Below is a small trained network, with its code and all its weights. Each question gives an input and a class and asks what happens when units are switched off, that is, made to give their printed mean instead of their output.

import numpy as np


def w(rows, s, z=0):
    codes = np.array(rows[::2]) - 128.0
    scale = np.full(codes.shape[1], s)
    scale[-1] = z or s
    return codes * scale


def norm(h):
    return h / np.sqrt((h * h).mean(-1, keepdims=True) + 1e-5)


def f(y):
    return np.maximum(y, 0)


def log_softmax(a):
    a = a - a.max(-1, keepdims=True)
    return a - np.log(np.exp(a).sum(-1, keepdims=True))


def net(x, mask):
    res = np.array(x, float).reshape(1, 3) / 4 @ E
    u = 0
    for l in range(3):
        y = f(norm(res) @ A[l][:, :-1].T + A[l][:, -1])
        res = res + np.where(mask[u : u + 5], y, B[l][:, -1]) @ B[l][:, :-1]
        u += 5
    return log_softmax(norm(res)[-1] @ U[:, :-1].T + U[:, -1])


A, B = {}, {}
E = w([
[253,89,129,132],'x0',
[92,194,204,160],'x1',
[49,102,135,181],'x2',
],0.0082)
A[0] = w([
[124,51,222,140,59],'0.n0',
[23,76,223,75,186],'0.n1',
[34,170,45,128,120],'0.n2',
[25,156,107,134,246],'0.n3',
[56,57,126,2,93],'0.n4',
],0.0094,0.0014)
B[0] = w([
[123,202,134,83,167],'0.n0',
[93,92,149,96,232],'0.n1',
[109,153,127,2,232],'0.n2',
[50,84,190,116,254],'0.n3',
[162,161,138,185,196],'0.n4',
],0.0097,0.0057)
A[1] = w([
[78,138,105,163,151],'1.n0',
[134,54,3,130,226],'1.n1',
[157,126,104,126,87],'1.n2',
[126,174,163,67,136],'1.n3',
[254,106,155,130,4],'1.n4',
],0.0087,0.003)
B[1] = w([
[39,47,134,116,160],'1.n0',
[136,153,53,207,243],'1.n1',
[36,152,23,2,161],'1.n2',
[173,141,108,185,234],'1.n3',
[18,120,146,176,253],'1.n4',
],0.0066,0.0046)
A[2] = w([
[91,60,162,84,134],'2.n0',
[176,68,141,116,120],'2.n1',
[99,143,98,254,250],'2.n2',
[149,118,73,16,218],'2.n3',
[120,149,165,179,107],'2.n4',
],0.01,0.0021)
B[2] = w([
[124,137,142,36,233],'2.n0',
[2,183,90,125,146],'2.n1',
[171,92,115,122,254],'2.n2',
[115,12,79,216,220],'2.n3',
[186,215,124,89,174],'2.n4',
],0.0071,0.0051)
U = w([
[140,97,38,177,182],'0',
[7,124,170,46,145],'1',
[193,230,188,144,3],'2',
],0.012,0.0018)

Each question gives the input, the list of numbers given to net, and the class t.
The units are the neurons (one row each of A and B). Each row of codes is followed by its name. A weight is (code - 128) times the scale printed after its matrix; where a second scale follows, it is the last column's (A, B and U).
mask holds one flag per neuron, layer by layer. A switched-off neuron (its flag False) gives its mean, the last column of its row in B, instead of its output. The means were averaged over made-up inputs and are rounded, as every weight is.
A unit's drop is (log p(t) with every unit on - log p(t) with that unit switched off) / (log p(t) with every unit on - log p(t) with every unit switched off).
most important unit: the unit with the biggest drop
k most important neurons: the k neurons with the biggest drops, biggest first
top k neurons in layer l: the k neurons of layer l with the biggest drops, biggest first
drop when u is switched off: that unit's drop, to one decimal
input [1,0,1], class 2: 2 most important neurons	(0.n0, 0.n2)
input [4,6,4], class 2: most important unit	0.n3
input [-8,-7,-6], class 0: 3 most important neurons	(2.n3, 0.n4, 1.n4)
input [5,6,6], class 2: 2 most important neurons	(0.n3, 0.n0)
input [2,1,-7], class 0: 2 most important neurons	(0.n3, 0.n4)
input [1,2,-2], class 2: top 2 neurons in layer 2	(2.n4, 2.n3)
input [6,2,2], class 2: top 2 neurons in layer 2	(2.n4, 2.n3)
input [2,0,-8], class 0: drop when 0.n3 is switched off	0.3
input [0,-6,4], class 0: drop when 1.n1 is switched off	0.1
input [8,3,5], class 2: drop when 2.n4 is switched off	0.1
